Here is a tiny trained network, its code and every weight. The questions are about switching its units off for an input and a class, where a switched-off unit gives its printed mean instead of its output.

import numpy as np


def w(rows, s, z=0):
    codes = np.array(rows[::2]) - 128.0
    scale = np.full(codes.shape[1], s)
    scale[-1] = z or s
    return codes * scale


def norm(h):
    return h / np.sqrt((h * h).mean(-1, keepdims=True) + 1e-5)


def f(y):
    return y / 2 * (1 + np.tanh(0.7978845608 * (y + 0.044715 * y**3)))


def log_softmax(a):
    a = a - a.max(-1, keepdims=True)
    return a - np.log(np.exp(a).sum(-1, keepdims=True))


def net(x, mask):
    res = np.array(x, float).reshape(1, 8) / 4 @ E
    u = 0
    for l in range(3):
        y = f(norm(res) @ A[l][:, :-1].T + A[l][:, -1])
        res = res + np.where(mask[u : u + 6], y, B[l][:, -1]) @ B[l][:, :-1]
        u += 6
    return log_softmax(norm(res)[-1] @ U[:, :-1].T + U[:, -1])


A, B = {}, {}
E = w([
[138,23,167,133,161,145],'x0',
[246,153,194,160,77,98],'x1',
[133,128,122,126,120,134],'x2',
[135,128,119,132,129,131],'x3',
[128,126,126,129,129,126],'x4',
[137,125,118,129,123,133],'x5',
[196,158,139,35,237,144],'x6',
[137,124,116,127,120,136],'x7',
],0.011)
A[0] = w([
[78,94,77,68,119,146,25],'L0N1',
[105,255,51,127,139,72,23],'L0N2',
[98,38,186,142,135,204,2],'L0N3',
[146,27,178,147,173,213,10],'L0N4',
[34,108,63,118,210,109,19],'L0N5',
[162,127,136,119,162,106,30],'L0N6',
],0.009,0.0041)
B[0] = w([
[187,136,143,130,65,193,168],'L0N1',
[102,131,81,86,102,55,230],'L0N2',
[132,58,106,132,58,73,196],'L0N3',
[147,123,79,75,139,3,228],'L0N4',
[97,65,179,53,53,210,252],'L0N5',
[155,136,135,140,147,169,125],'L0N6',
],0.011,0.0036)
A[1] = w([
[244,181,189,180,118,44,48],'L1N1',
[146,177,108,15,255,178,28],'L1N2',
[205,119,196,138,81,92,33],'L1N3',
[53,121,109,217,87,137,83],'L1N4',
[69,98,131,82,126,197,16],'L1N5',
[178,123,130,160,122,106,2],'L1N6',
],0.0097,0.0038)
B[1] = w([
[42,103,97,55,117,201,255],'L1N1',
[194,156,202,251,114,108,228],'L1N2',
[58,97,95,79,128,172,187],'L1N3',
[163,126,168,171,206,128,198],'L1N4',
[111,160,106,112,124,177,171],'L1N5',
[65,123,133,107,130,133,128],'L1N6',
],0.012,0.0063)
A[2] = w([
[83,106,116,240,131,121,80],'L2N1',
[136,115,106,66,129,4,247],'L2N2',
[95,140,131,120,113,133,119],'L2N3',
[122,202,75,130,123,128,130],'L2N4',
[120,206,114,103,92,70,2],'L2N5',
[81,93,122,191,104,121,127],'L2N6',
],0.013,0.0039)
B[2] = w([
[242,190,216,131,198,107,203],'L2N1',
[101,1,46,213,128,12,254],'L2N2',
[250,97,83,64,160,180,168],'L2N3',
[131,7,96,95,118,69,183],'L2N4',
[34,38,54,123,204,62,174],'L2N5',
[197,248,115,89,183,124,216],'L2N6',
],0.007,0.0058)
U = w([
[97,114,95,82,126,252,31],'0',
[131,87,70,137,156,53,255],'1',
[201,184,160,195,176,143,74],'2',
],0.018,0.0018)

Each question gives the input, the list of numbers given to net, and the class t.
The units are the neurons (one row each of A and B). Each row of codes is followed by its name. A weight is (code - 128) times the scale printed after its matrix; where a second scale follows, it is the last column's (A, B and U).
mask holds one flag per neuron, layer by layer. A switched-off neuron (its flag False) gives its mean, the last column of its row in B, instead of its output. The means were averaged over made-up inputs and are rounded, as every weight is.
A unit's drop is (log p(t) with every unit on - log p(t) with that unit switched off) / (log p(t) with every unit on - log p(t) with every unit switched off).
The circuit of an input: a set's keep is (log p(t) with only the set's units on - log p(t) with every unit switched off) / (log p(t) with every unit on - log p(t) with every unit switched off). Starting from the 12 units with the biggest drops (on a tie, the unit counted first), units are removed one at a time, each time the one whose removal leaves the highest keep (on an exact tie, the one counted first), for as long as the keep stays at least 0.8.
circuit, biggest first: the units of the circuit, biggest drop first
top k neurons: the k neurons with the biggest drops, biggest first
top k neurons in layer l: the k neurons of layer l with the biggest drops, biggest first
drop when u is switched off: that unit's drop, to one decimal
input [-7,7,7,-3,1,-1,-7,1], class 0: top 2 neurons in layer 0 -> L0N4, L0N3
input [-2,1,-6,5,8,-5,5,-3], class 2: circuit, biggest first -> L1N2
input [6,2,0,7,4,3,7,1], class 2: top 4 neurons -> L1N2, L0N2, L0N3, L0N6
input [5,7,-5,-7,8,7,7,1], class 0: top 2 neurons -> L1N1, L1N3
input [-2,0,-4,6,-5,-7,-3,-4], class 2: top 3 neurons -> L0N4, L1N4, L2N1
input [-8,8,-6,0,-4,-6,8,-5], class 0: top 2 neurons in layer 0 -> L0N4, L0N6
input [-7,7,2,7,-8,-2,-6,8], class 0: top 3 neurons -> L1N1, L2N2, L0N4
input [3,7,-3,-7,-6,5,-7,2], class 0: top 2 neurons -> L1N1, L1N3
input [-6,1,2,4,-6,-7,-8,2], class 2: top 3 neurons -> L1N4, L0N4, L2N1
input [1,-2,-7,7,-5,-2,-3,2], class 2: top 2 neurons in layer 1 -> L1N1, L1N4
input [3,3,7,0,-4,-4,0,-5], class 0: top 2 neurons in layer 0 -> L0N2, L0N5
input [6,7,-2,1,8,-4,-5,0], class 0: top 2 neurons in layer 1 -> L1N1, L1N3
input [-7,6,6,-6,8,-8,2,8], class 1: top 3 neurons in layer 0 -> L0N2, L0N5, L0N1
input [-6,7,-5,7,6,1,-3,3], class 0: circuit, biggest first -> L1N1
input [6,7,-3,4,-8,-6,-3,-2], class 0: drop when L1N1 is switched off -> 0.3
input [-7,8,7,-4,-5,1,4,6], class 0: drop when L1N1 is switched off -> 1.0
input [-8,5,8,-4,-5,4,4,4], class 1: drop when L0N2 is switched off -> 0.8
input [2,-4,1,-6,-4,6,-7,-6], class 2: drop when L2N6 is switched off -> 0.0
